Below is a small trained network, with its code and all its weights. Each question gives an input and a class and asks what happens when units are switched off, that is, made to give their printed mean instead of their output.

import numpy as np


def w(rows, s, z=0):
    codes = np.array(rows[::2]) - 128.0
    scale = np.full(codes.shape[1], s)
    scale[-1] = z or s
    return codes * scale


def f(y):
    return y / 2 * (1 + np.tanh(0.7978845608 * (y + 0.044715 * y**3)))


def log_softmax(a):
    a = a - a.max(-1, keepdims=True)
    return a - np.log(np.exp(a).sum(-1, keepdims=True))


def net(x, mask):
    res = np.array(x, float).reshape(1, 4) / 4 @ E
    y = f(res @ A[0][:, :-1].T + A[0][:, -1])
    res = res + np.where(mask, y, B[0][:, -1]) @ B[0][:, :-1]
    return log_softmax(res[-1] @ U[:, :-1].T + U[:, -1])


A, B = {}, {}
E = w([
[169,91,130,106,150,248],'x0',
[124,126,123,125,138,126],'x1',
[205,180,197,119,228,123],'x2',
[122,94,167,1,109,100],'x3',
],0.015)
A[0] = w([
[94,66,52,126,75,177,162],'neuron 0',
[119,172,163,145,138,52,153],'neuron 1',
[88,122,84,141,75,53,172],'neuron 2',
[120,139,171,58,133,78,117],'neuron 3',
[104,56,138,46,108,146,144],'neuron 4',
[121,114,175,4,111,87,170],'neuron 5',
[57,136,89,137,68,69,178],'neuron 6',
[145,190,105,206,150,123,254],'neuron 7',
[119,138,64,224,120,195,215],'neuron 8',
[132,192,147,117,127,51,167],'neuron 9',
],0.011,0.0062)
B[0] = w([
[45,50,105,152,66,123,222],'neuron 0',
[79,121,68,242,152,78,197],'neuron 1',
[205,165,196,17,255,158,218],'neuron 2',
[102,5,201,172,157,98,195],'neuron 3',
[156,99,89,89,38,50,215],'neuron 4',
[121,4,182,124,81,45,247],'neuron 5',
[187,181,217,25,199,189,227],'neuron 6',
[115,210,48,140,212,167,238],'neuron 7',
[33,98,194,145,183,182,245],'neuron 8',
[85,89,115,241,174,79,200],'neuron 9',
],0.0073,0.015)
U = w([
[151,197,136,95,174,181,240],'0',
[50,86,136,187,119,115,207],'1',
[249,121,171,83,136,105,139],'2',
[116,111,70,113,39,106,43],'3',
[125,179,40,192,140,86,5],'4',
],0.014,0.0021)

Each question gives the input, the list of numbers given to net, and the class t.
The units are the neurons (one row each of A and B). Each row of codes is followed by its name. A weight is (code - 128) times the scale printed after its matrix; where a second scale follows, it is the last column's (A, B and U).
mask holds one flag per neuron, in row order. A switched-off neuron (its flag False) gives its mean, the last column of its row in B, instead of its output. The means were averaged over made-up inputs and are rounded, as every weight is.
A unit's drop is (log p(t) with every unit on - log p(t) with that unit switched off) / (log p(t) with every unit on - log p(t) with every unit switched off).
The circuit of an input: a set's keep is (log p(t) with only the set's units on - log p(t) with every unit switched off) / (log p(t) with every unit on - log p(t) with every unit switched off). Starting from all 10 units, units are removed one at a time, each time the one whose removal leaves the highest keep (on an exact tie, the one counted first), for as long as the keep stays at least 0.8.
circuit, biggest first: the units of the circuit, biggest drop first
unit that matters most: the unit with the biggest drop
top k neurons: the k neurons with the biggest drops, biggest first
drop of u: that unit's drop, to one decimal
input [0,-8,1,-4], class 4: circuit, biggest first : (neuron 5; neuron 7)
input [-1,3,-1,6], class 2: circuit, biggest first : (neuron 8)
input [-2,7,-6,6], class 2: top 2 neurons : (neuron 2; neuron 6)
input [0,-3,5,7], class 1: circuit, biggest first : (neuron 2; neuron 6)
input [-1,6,-8,-8], class 0: circuit, biggest first : (neuron 6; neuron 2)
input [-1,6,0,1], class 2: top 2 neurons : (neuron 8; neuron 0)
input [0,-8,4,-5], class 4: top 3 neurons : (neuron 6; neuron 2; neuron 7)
input [1,7,-2,8], class 3: top 2 neurons : (neuron 4; neuron 2)
input [-2,-7,-7,-1], class 0: top 2 neurons : (neuron 6; neuron 2)
input [0,6,6,-1], class 4: top 3 neurons : (neuron 6; neuron 2; neuron 8)
input [-2,0,-7,2], class 2: drop of neuron 6 : 0.2
input [5,6,-2,8], class 3: drop of neuron 4 : 0.2
input [-7,0,-2,5], class 2: drop of neuron 2 : 0.3
input [0,-5,-4,0], class 0: unit that matters most : neuron 5
